After every row comes one of two labels: whether the row has a hidden trait. Each part has its own trait and labels.
[ -2   4 -24  15   6 -45  -1   3   3  -4  23 -32  -1 -11 -12  -1  -3  -1
 -20 -12  42  -5   2   2  -3  -3 -14   5 -12  15  -6  -6   9   0   3   6
  -9  15  -2  -2   6   9 -14   2  -1   4 -10   1  -4  -9   0   8   5   5
 -22   2  -4   4  12 -13   7 -36 -29   7 -13 -10  -2   0  -5  -9   7  25
   8   0   0  -5  10]
J779
[-65   3  27 -33  12 -37  -1  27   9 -11  35 -32  -1 -50   1   1  -1 -58
  12 -12  45 -16 -14  -1  18  17  15  13   0   1  -9  -2  47 -30  43  -6
  -1  46 -11  -9 -23  -1  -1 -22  -7 -44  29  18  -4  -8 -25  -4  12  14
 -48   5 -43  33  25  -7  43 -25 -19  -1   0  23 -18 -14 -26 -31 -52   0
  10 -20  16   7  16]
J779
[-38  -6 -10   3  -2 -37 -17   1  -8  -6  18 -22   6 -20  -6 -17  -5  11
  -4  -1  42  15  -1   1   2  11  29   2 -10 -22  32  -4  17  28   0   3
 -11 -19  -8   7  17  20   0   2  -1  -4   7  -6  -3   2  -3 -10  -5   6
   4 -17  -7 -15  -3   4  37 -27 -28  32  -8  22 -16   4 -10  10   6   5
  -2  -6 -17   4  -7]
J343
[-46  -2  14 -12  19   2   3  -8  -5  16   5 -10 -15  12 -11   2 -10  15
   2   3 -13  15  -6 -16  11  35  -5  -9 -17  -6  -2  -4  -7   2 -14 -12
 -11  10 -13  -7   0   2  18  10  -2   3 -10  -9  -2  -7 -16 -18  -2  11
  -4   7  31  -2   0  -3  12  -5 -29 -15  -5   1   2   3   1   1  -5  -1
   2 -17  37  27 -16]
J343
[-76   5  -7  22 -16 -40 -13   5  10  -5  30 -45 -11 -17  -5   5   6   2
  -5  -7  54  24  -1  12   5   8  22  -2 -30  27  15  -5  28  12  10  16
  -6  16   6  11  26  17 -18 -23   9 -22  28  10  -3   0  10 -19   3   2
  -6  -6  11 -21   6   7  20 -38 -19  38   2   8  -2 -20  -7  -5  -6  -1
   8   9 -28 -26   9]
J343
[ 14 -19  16  10 -10 -81 -17   8  10   4  22  -7 -27 -25 -23 -33  10 -31
  28  21  47 -51   3 -42 -33  85  20  10  11  21 -35   8  15  13 -13  -9
  -5  -7  -8  47 -13  34 -26 -43   8   3   4 -13  27  21 -56  39   9 -16
 -22 -17  40  23  62   5   6 -19  -4   1  29   2  -1   8 -32 -18 -17  41
   5  32  -8   9  21]
J343
[-48   1   8  17 -11  -2   0  -7   3  -8   8 -26   7 -16  -8   0   5   3
  -2  -4  -6   4   6   7   1  12  10  -1  -4  -5  17   9  15  -2   9  11
  -5   1  -4   6  13   2  -4   7   2  -5  12  -2  10  -1  12  -5  -2  -2
 -12   7  -4  -2   7  -4  12  -2   1   1   3   6   2  -4   1   6   6 -27
  23  -4  10  -8  -9]
J343
[  1   3   1  10  -3 -69 -10  -3   3 -18  22 -26   7   4  -1  -2  -4  18
 -11  -5   9  35 -10   8  -6 -14  31   7   3  17 -34  -7  15 -19  -9   4
   7  -1 -19   8  26   2   0   4  12 -28   2 -14  -4 -10   2 -20  -7   2
   1  -1  12 -25  24  -2  43 -33 -18  17 -10   8  -6  10 -25   5   0  21
   9   0  -4   3   8]
J343
[-64  22  -8   0  16 -87  -8  -2   7 -46  18 -26  -6 -31  15   4  11 -17
 -30  -2  56  29  -6   8   3  10  32   0  -2  31   0  -3  49   7   7  -6
  -1   3 -22 -10  18  19  -9 -22  15 -55  27   8  11 -11 -16 -36   0  -8
  -9  23   3 -47  45 -28  44 -21 -29  45 -33  38  -2  31   4  12 -28   2
   9  29 -36 -18  39]
J779
[ 15 -14  23  15   3  -9 -23  -7   3   9  19 -36 -19   3 -16  10   3 -33
 -12 -14  39  10 -13 -13   8  11 -17   9 -52  23 -13 -11 -16  16  -9   4
  23  12 -21  27  15   5  15 -11  -4  -2   8 -23  -9 -16 -23 -19   4  12
  -5  -5 -16   7  23  -8  18 -32  23 -12   5 -10  -3 -21 -18  10   2  54
   9  19  34   6   9]
J779
[ 17  -8  11 -16  -2 -35  24  -6  12  14  30   2   3  51 -17  -5 -10 -17
  33  -5 -25  39  -9   8  -1  31 -34  12 -10  29   7 -21  -7 -17   8 -16
  48  19  27  10  20  -8  -8 -35 -20   2   3  30  19 -28 -21  -8  -1   3
 -20 -49 -23  34  11  12   2 -48  24 -23  -6 -24  -1 -15   2  28 -37  31
  -3  16  35  42  -6]
J343
[-71  -4  -5   2  10 -89 -19   2   0 -19   4  78   2  33   9 -13  -4 -11
  20 -16 -40  38   1  -5   8  38   4 -18  -7 -20   2  -2  26  17  35  14
  19  -3 -11 -12 -13  -9  20  26 -16 -28   2  13 -12 -12   2  -8   7  -2
  -4 -35  28  18 -43 -35  41  17  36 -10  -5 -35   6  29   2  14  19  -6
  -8 -34  -2  21  29]
J343
[-40  -3  -8 -17   4 -33 -12 -11  -3  -2  11 -15  15   6 -13   0  -6  12
  15  -4  -5  32  -3  14  -4  19   4   2   5  -4   1  -2  11   3  -2   2
 -16  -9   0   1  -6   4 -20  -2   7  -1  13  14  14   1   8   2  -3   7
 -11 -21   5  -7  30  -4  15 -11  -7  -6 -15   8  -3  13  -8   5  11  19
  16  -4 -10   1 -18]
J343
[-51  -9  19   0 -13 -18  18 -23 -16  -7 -24   5  17 -25  11  -8  13  16
  12  -7   9   0   2   0  29 -19   4   8  -4 -18  21  10 -29  11  -6  -5
   2  -8  27 -10 -25  19  14  10   9  -3   3  13  14  29  33 -13  -7   6
  29   8 -13 -18 -31  15   8  41 -36  45 -15  16  -3 -16  21  11  16 -35
  -2 -37 -32  -6   9]
J343
[-59  -6  -1  30  23   8 -13  -6  19  20  -2 -75   7   1  -2 -33 -14 -48
 -33   2 -25   7   5 -20  30 -55   1  23 -21  15 -20 -30 -18 -13  21   4
 -15  29 -18 -10  43  -5 -16 -60 -26  23 -14 -34 -28   7 -15  10   2  -3
 -22  -6  21 -11  21 -26 -28 -17 -34 -13 -28   6 -22  12 -31  30 -57  18
  58 -10  39   4  32]
J343
[-37   7 -10  10   3 -37  -3   1   0  -5   9   4   6  10 -11   9   2  -5
 -11  -4  14  -8  -2 -32  -5 -43   7  13 -16 -18  -3 -14   8   1 -14  -4
  -8  -4  -4   2   6  13  11 -14  -5 -15  18  -7  10   8  20 -20   4  10
  -7   1   0 -18 -10   6  15   3 -23   6 -30  15 -12  -8   1  -6 -11 -19
  12 -12  -9  -3   7]
J343
[ -7   3 -17   7   0 -22 -12   4   6   0   9  -8   0   4  -9   9  -1   2
 -16  -7  40   5   4  -4   1  13 -16   4  -2  10 -14  -6   9  -4   0   3
  -3   9  -7   0  -1   4  -8  11   8   8 -14 -10 -12  -2  -3   4   1   5
 -16 -13 -17   0   4   5   7 -35 -15  -4   2   1   3  -1   1  -5  13  11
   1  -6  19 -17  12]
J779
[ 69  -9  19 -10 -14 -16  -8  23 -23  50  24  -1 -20  24   8   3   2  -4
  -9 -12 -28  64  -3 -15  11  29 -57  -2 -20  55   2   7  21  -5 -21 -20
 -25  13 -10  19  40  14   8 -60   0  11   1 -20 -21  -7 -14   0   1  -5
 -41 -26  -2  60   2  -2 -35 -47 -22 -31 -10   6  -8   2 -12   9 -11  50
 -23 -16  47  11  43]
J343
[ 23  -7   9  27   5 -12  -3  14  -5 -10  24  15   1   7 -20   1  -9 -64
 -27 -13   8   8  -9 -17 -21 -42 -10  37  18  18  -2   8  -4   6  -1  12
  13   6 -10  -9   5 -29 -16 -16   4 -39  10   8   0  13   0 -18  -5   0
  -3 -22 -47  45  19   4  14  -5  19  -4  21  -5   2 -29  -2   3 -16   7
   0  -7   8 -10  -2]
J779
[-48  12  31 -32 -13 -64  10  -2 -16  20  40 -12   1 -55  -9   0 -20  13
  13  -6  13 -75   5  -2  -2 -13  16 -31  37  14 -35   8   7   0 -18  -7
  40  -5  -2  33  -4   6  -7  -5  -7  13 -28 -10 -29   0 -29  14   6  19
 -20 -39  17 -23  23   0 -28 -31   8 -16 -30  20 -18 -13  -7 -65   6 -11
   6   9  -1  -2  13]
J343
[  3  -8  -4  18   5 -26 -12  12  -9   6  14 -27   9   4 -21 -12   2  11
  -4  -5  38   9  -1 -18  -8 -13 -39  11 -16  -5   0 -13  -8  -8  -2  12
 -13  13 -26 -12 -10 -18   2  -8  15  -6  -9   5  -4 -12   0  -9   8   8
 -13  -9 -13 -28   3   3  21  -9   9 -26  -3   5   0  34 -19   4   8  20
 -10 -17  23  -3 -18]
J343
[ 12  -1 -29 -30  12 -37 -12   4   9 -11  57 -34 -25 -25 -37   9  13 -18
  12   1  69 -14   2 -27 -10 -16   8  -2   3  -2  -3 -14  33 -19  17  -6
   8  22  -3  31  14  -1  -8 -33  -3 -21  22  13   5  -3  -4 -19  -6  10
  11 -17 -27  16   1  -3   9 -47 -41  13   9  37  -6 -22 -20  16 -29  38
  11  15  39  -8  27]
J779
[-34   4  13   2  -3 -69 -21   7  -1 -15  23 -65   3  -4 -11   7 -20 -36
  12 -11  71  -9  -2  -5  -2  18   6 -12   0  46  -4  -9   0 -17  10  10
  -2   0 -26  19  -1 -14   6 -27 -31 -20  33   5  16 -19  -3 -15   6  33
   5 -20  11 -66 -13   5  39  16  26  39   2 -13  -8  21 -26  12  -8 -38
   9 -20  24  -5   5]
J779
[-55   5 -20  30  -9 -40  -5   2   9  -3  31 -58 -10 -11  -5   2   2 -30
 -20 -11  57   4   2  -8  -1  12  -2  -3  -7  25 -26  -7  29  20  -1  12
 -17  22   3  12  33   5 -15  -3  -3 -14  -3   6 -14   0  -3  -6   6   8
 -14 -11  -7 -12  14  -4  25 -76 -34  26 -11  12  -9  -5 -15 -13  -4  -6
   5   0 -28 -20  16]
J779
[-43   6  22   6  10 -12   9 -12  12 -40  10 -15  -2 -18  -5 -13  -8 -40
   3  -3  -3 -29  -4 -11   6   0  37  15  32  28 -25   8   8 -20  -7 -18
  -5 -17 -32   9  -6  20 -14  12 -44   1 -10  -6  -6  -1   9   8  -5  -1
 -19 -38 -16 -32  14  18  -7 -37  -6  -2   4  11  -5  -5 -10  -7  13 -11
  14 -15 -45 -22  35]
J779
[-32 -11 -11  15  11 -53  -5 -15  -9 -14  22 -56   5  -4  -7 -12  12 -17
 -17  -6  42  -2   4  -8  16 -20  12   1  -3 -11   2 -12  -4 -23  -4 -11
   0  16 -16  -2  -1 -11   0 -14 -10  -4  15   3  -9  -8  -5 -14   4  -6
   2 -15   1 -25   6   2  15 -20 -19 -10  -7  -4   2  -8 -11   0  -6   7
   3 -12 -20  10   1]
J343
[-18   1   4   6 -13 -24  -6   5  -1 -14  16 -22 -10 -10 -10   2   4   0
  -4 -10  13  17  -1   1  -8  -4 -15   3 -11  13 -17 -12   6  -5   7   6
  -5  13  -7   3  22   2  -7   2   5   2   7  -1   4   3   9   1   1   2
 -11   0   2   0  13   5   2 -29 -10  -5  -1   0   3   3   2  10 -11  -5
  17   5   2  -7  -7]
J343
